Here is a tiny trained network, its code and every weight. The questions are about switching its units off for an input and a target symbol, where a switched-off unit gives its printed mean instead of its output.

import numpy as np


def w(rows, s, z=0):
    codes = np.array(rows[::2]) - 128.0
    scale = np.full(codes.shape[1], s)
    scale[-1] = z or s
    return codes * scale


def f(y):
    return y / 2 * (1 + np.tanh(0.7978845608 * (y + 0.044715 * y**3)))


def softmax(a):
    e = np.exp(a - a.max(-1, keepdims=True))
    return e / e.sum(-1, keepdims=True)


def log_softmax(a):
    a = a - a.max(-1, keepdims=True)
    return a - np.log(np.exp(a).sum(-1, keepdims=True))


def net(x, mask):
    ids = ['αβγδεζηθμξπστφψω'.index(c) for c in x.split()]
    T = len(ids)
    res = E[ids] + P[:T]
    u = 0
    for l in range(3):
        q, k, v = (res @ M[l].T for M in (Q, K, V))
        z = softmax(np.where(np.tri(T) > 0, q @ k.T / 3**0.5, -1e9)) @ v
        res = res + np.where(mask[u], z, O[l][:, -1]) @ O[l][:, :-1]
        u += 1
        y = f(res @ A[l][:, :-1].T + A[l][:, -1])
        res = res + np.where(mask[u : u + 12], y, B[l][:, -1]) @ B[l][:, :-1]
        u += 12
    return log_softmax(res[-1] @ U[:, :-1].T + U[:, -1])


Q, K, V, O, A, B = {}, {}, {}, {}, {}, {}
E = w([
[139,35,116,132,184,8],'α',
[153,154,141,155,73,113],'β',
[144,102,45,119,188,147],'γ',
[137,142,95,124,186,78],'δ',
[93,166,92,103,155,111],'ε',
[195,97,154,160,99,109],'ζ',
[117,59,109,142,133,124],'η',
[147,108,105,162,119,141],'θ',
[169,135,123,130,133,88],'μ',
[66,122,99,161,127,176],'ξ',
[197,140,72,153,159,206],'π',
[204,161,141,158,93,25],'σ',
[167,183,69,141,152,163],'τ',
[45,135,125,103,94,72],'φ',
[55,110,113,88,118,140],'ψ',
[149,115,176,168,46,118],'ω',
],0.019)
P = w([
[131,53,104,198,195,170],'0',
[221,47,74,60,77,144],'1',
[114,183,143,76,169,180],'2',
[136,133,71,195,86,76],'3',
[231,24,83,54,84,135],'4',
[127,181,151,73,189,166],'5',
[48,105,143,225,40,63],'6',
[250,37,83,44,91,118],'7',
[129,178,155,72,201,164],'8',
[74,110,114,209,117,123],'9',
],0.014)
Q[0] = w([
[123,114,237,119,191,111],'0.h0',
[96,94,134,123,231,155],'0.h0',
[124,78,166,255,161,98],'0.h0',
],0.0085)
K[0] = w([
[187,137,169,2,172,148],'0.h0',
[81,166,207,59,101,76],'0.h0',
[95,140,116,185,86,11],'0.h0',
],0.0087)
V[0] = w([
[169,101,62,243,101,255],'0.h0',
[121,166,62,147,14,1],'0.h0',
[124,73,216,140,163,165],'0.h0',
],0.0037)
O[0] = w([
[246,85,247,172,174,3,255],'0.h0',
[158,120,88,230,38,167,135],'0.h0',
[142,131,10,118,114,173,100],'0.h0',
],0.0068,0.005)
A[0] = w([
[190,132,102,94,157,100,155],'0.n0',
[155,10,48,161,112,143,10],'0.n1',
[107,45,153,21,173,110,255],'0.n2',
[170,98,131,95,62,164,146],'0.n3',
[135,176,202,65,186,190,109],'0.n4',
[205,164,118,179,69,127,95],'0.n5',
[230,25,183,115,55,178,208],'0.n6',
[42,147,138,171,114,114,15],'0.n7',
[124,2,126,32,88,159,97],'0.n8',
[106,99,93,143,166,153,194],'0.n9',
[140,88,138,115,33,63,117],'0.n10',
[134,102,55,181,89,157,127],'0.n11',
],0.0085,0.0034)
B[0] = w([
[171,112,125,160,84,144,201],'0.n0',
[137,172,167,115,125,125,190],'0.n1',
[121,139,43,145,115,149,192],'0.n2',
[136,118,45,139,122,135,158],'0.n3',
[164,188,149,135,107,125,164],'0.n4',
[91,133,126,155,139,128,198],'0.n5',
[116,111,103,68,174,74,250],'0.n6',
[167,125,85,153,121,159,135],'0.n7',
[248,167,129,174,95,116,169],'0.n8',
[139,111,125,168,152,140,148],'0.n9',
[140,137,117,132,171,199,186],'0.n10',
[71,132,105,96,95,105,167],'0.n11',
],0.011)
Q[1] = w([
[84,186,191,151,230,214],'1.h0',
[157,82,123,158,166,146],'1.h0',
[71,138,241,110,2,106],'1.h0',
],0.0075)
K[1] = w([
[192,254,104,42,16,182],'1.h0',
[222,58,25,110,40,162],'1.h0',
[143,121,124,86,4,47],'1.h0',
],0.0056)
V[1] = w([
[158,28,218,36,126,203],'1.h0',
[111,116,109,2,193,121],'1.h0',
[197,106,53,123,158,203],'1.h0',
],0.0056)
O[1] = w([
[238,195,120,149,246,135,42],'1.h0',
[57,162,101,106,182,183,115],'1.h0',
[113,44,180,159,134,208,255],'1.h0',
],0.011,0.0066)
A[1] = w([
[133,187,77,187,200,133,25],'1.n0',
[192,119,98,68,109,111,2],'1.n1',
[139,203,186,51,116,236,37],'1.n2',
[111,199,81,195,102,196,182],'1.n3',
[108,99,188,3,166,58,75],'1.n4',
[79,225,108,40,66,95,13],'1.n5',
[157,34,69,111,170,254,93],'1.n6',
[115,86,174,65,115,148,182],'1.n7',
[165,37,194,62,114,73,194],'1.n8',
[114,102,205,181,130,155,115],'1.n9',
[159,79,159,77,129,60,161],'1.n10',
[123,146,113,99,68,90,218],'1.n11',
],0.0091,0.0038)
B[1] = w([
[117,143,121,8,170,79,136],'1.n0',
[43,77,192,165,127,189,204],'1.n1',
[70,151,110,252,151,216,161],'1.n2',
[118,85,88,151,155,59,180],'1.n3',
[78,136,65,102,93,176,133],'1.n4',
[114,89,76,149,26,116,132],'1.n5',
[186,71,144,83,94,79,248],'1.n6',
[230,183,144,85,120,228,137],'1.n7',
[195,184,110,147,89,154,199],'1.n8',
[18,254,93,145,217,18,176],'1.n9',
[120,154,110,123,92,198,185],'1.n10',
[207,177,40,144,163,162,162],'1.n11',
],0.006,0.013)
Q[2] = w([
[194,55,82,181,112,3],'2.h0',
[135,81,127,234,90,104],'2.h0',
[24,84,182,61,135,114],'2.h0',
],0.0054)
K[2] = w([
[137,27,93,48,197,3],'2.h0',
[85,103,176,223,72,29],'2.h0',
[92,111,42,146,84,178],'2.h0',
],0.0061)
V[2] = w([
[157,220,113,169,135,58],'2.h0',
[140,140,72,131,135,157],'2.h0',
[2,41,150,137,154,67],'2.h0',
],0.0081)
O[2] = w([
[164,181,210,187,109,233,217],'2.h0',
[132,177,185,70,172,107,177],'2.h0',
[253,196,154,194,128,74,251],'2.h0',
],0.007,0.0032)
A[2] = w([
[104,159,136,70,178,118,232],'2.n0',
[190,120,187,127,102,125,95],'2.n1',
[161,149,115,40,135,155,67],'2.n2',
[151,80,141,201,157,129,136],'2.n3',
[85,107,167,143,202,123,63],'2.n4',
[138,175,179,146,157,106,211],'2.n5',
[77,107,167,189,155,152,211],'2.n6',
[116,124,106,145,60,147,2],'2.n7',
[151,164,98,111,131,252,138],'2.n8',
[177,98,85,88,85,73,80],'2.n9',
[39,139,172,168,125,72,33],'2.n10',
[113,190,99,145,108,198,84],'2.n11',
],0.013,0.0066)
B[2] = w([
[149,210,123,141,1,138,150],'2.n0',
[38,145,87,75,64,50,191],'2.n1',
[64,179,207,192,154,155,183],'2.n2',
[68,163,125,39,108,205,244],'2.n3',
[61,181,77,129,179,54,146],'2.n4',
[169,38,120,134,111,64,189],'2.n5',
[165,158,231,41,131,102,217],'2.n6',
[113,122,217,160,80,114,156],'2.n7',
[185,120,68,182,123,122,241],'2.n8',
[69,146,169,162,192,130,254],'2.n9',
[113,92,66,63,207,207,179],'2.n10',
[83,78,127,173,176,71,176],'2.n11',
],0.0074,0.015)
U = w([
[90,149,89,180,137,80,76],'α',
[168,103,87,107,52,190,172],'β',
[146,77,73,198,128,88,120],'γ',
[79,173,146,104,169,105,75],'δ',
[58,127,128,163,91,90,25],'ε',
[237,148,60,106,168,168,214],'ζ',
[126,86,114,144,121,109,142],'η',
[133,108,254,67,61,126,180],'θ',
[192,120,130,130,83,3,195],'μ',
[171,140,102,164,115,105,224],'ξ',
[117,127,228,192,52,103,18],'π',
[96,207,112,150,123,188,52],'σ',
[135,74,55,143,166,84,117],'τ',
[149,116,147,216,200,90,140],'φ',
[120,45,120,127,145,178,1],'ψ',
[161,208,16,101,110,95,238],'ω',
],0.0093,0.0031)

Each question gives the input, a string of symbols that net reads in full, and the target symbol t.
The units are the heads (3 rows each of Q, K, V and O) and the neurons (one row each of A and B). Each row of codes is followed by its name. A weight is (code - 128) times the scale printed after its matrix; where a second scale follows, it is the last column's (O, A, B and U).
mask holds one flag per unit, layer by layer, with each layer's heads first. A switched-off unit (its flag False) gives its mean, the last column of its rows in O or B, instead of its output. The means were averaged over made-up inputs and are rounded, as every weight is.
A unit's drop is (log p(t) with every unit on - log p(t) with that unit switched off) / (log p(t) with every unit on - log p(t) with every unit switched off).
The circuit of an input: a set's keep is (log p(t) with only the set's units on - log p(t) with every unit switched off) / (log p(t) with every unit on - log p(t) with every unit switched off). Starting from the 12 units with the biggest drops (on a tie, the unit counted first), units are removed one at a time, each time the one whose removal leaves the highest keep (on an exact tie, the one counted first), for as long as the keep stays at least 0.8.
units of the circuit, in order: the units of the circuit, biggest drop first
unit that matters most: the unit with the biggest drop
top k neurons: the k neurons with the biggest drops, biggest first
k most important neurons of layer l: the k neurons of layer l with the biggest drops, biggest first
input σ τ φ ξ ξ σ ψ τ, target γ: top 3 neurons => [2.n8; 1.n11; 2.n11]
input τ ξ ξ π τ π ω ξ α, target τ: top neuron => [0.n2]
input π γ θ τ τ σ ζ, target θ: units of the circuit, in order => [0.n10; 2.n6; 2.h0]
input π φ ω π θ, target ψ: top 4 neurons => [1.n1; 1.n6; 0.n6; 2.n9]
input ξ τ ξ, target δ: units of the circuit, in order => [2.n4; 2.n6; 1.n8; 0.n8]
input η γ η τ γ π τ β τ δ, target θ: top 3 neurons => [0.n6; 2.n6; 2.n3]
input τ α σ ω β ξ, target δ: units of the circuit, in order => [2.n4; 0.n8; 2.n6; 0.n0]
input π γ π ξ γ, target ψ: 3 most important neurons of layer 2 => [2.n9; 2.n6; 2.n2]
input τ ψ ω σ π, target β: units of the circuit, in order => [1.h0; 1.n8]
input α τ ξ ω φ, target π: units of the circuit, in order => [1.h0; 2.n7; 0.n8; 0.n2]
input σ τ τ τ, target π: units of the circuit, in order => [1.h0; 0.n6]
input β η τ τ π ψ α τ τ τ, target ε: units of the circuit, in order => [0.h0; 0.n11; 2.n7]
input τ τ π σ τ π ψ τ, target β: 2 most important neurons of layer 1 => [1.n1; 1.n9]
input ξ ω τ τ ζ, target ω: unit that matters most => 1.n10
input ξ τ τ θ τ, target ω: top 2 neurons => [2.n1; 0.n6]
input π γ μ ω ξ π ξ τ ξ ψ, target μ: top 3 neurons => [0.n10; 0.n6; 1.n9]
input π τ π π τ, target ψ: units of the circuit, in order => [2.h0; 1.h0]
input μ θ φ τ β τ τ τ ξ δ, target θ: units of the circuit, in order => [0.n6; 2.n6; 2.n8; 0.n2]
input μ φ τ π τ τ γ ω θ, target θ: units of the circuit, in order => [1.n11; 2.n6; 1.h0]
input π θ τ π, target δ: top 2 neurons => [0.n5; 2.n4]
input τ π π τ δ, target β: unit that matters most => 1.n1
input η ω ψ τ γ γ, target ψ: top 3 neurons => [1.n6; 0.n2; 0.n6]
input τ τ σ τ τ ξ η ε, target β: top 3 neurons => [1.n1; 0.n6; 1.n9]
input τ τ π π θ τ π, target δ: 2 most important neurons of layer 2 => [2.n4; 2.n10]
input σ π ε φ π τ τ σ, target γ: top 4 neurons => [0.n6; 0.n0; 2.n8; 0.n8]
input τ π π σ δ ξ τ ξ, target β: top 4 neurons => [1.n1; 1.n9; 1.n10; 0.n8]
input τ γ μ τ μ ω ψ τ, target β: top 4 neurons => [1.n1; 0.n0; 1.n10; 1.n9]
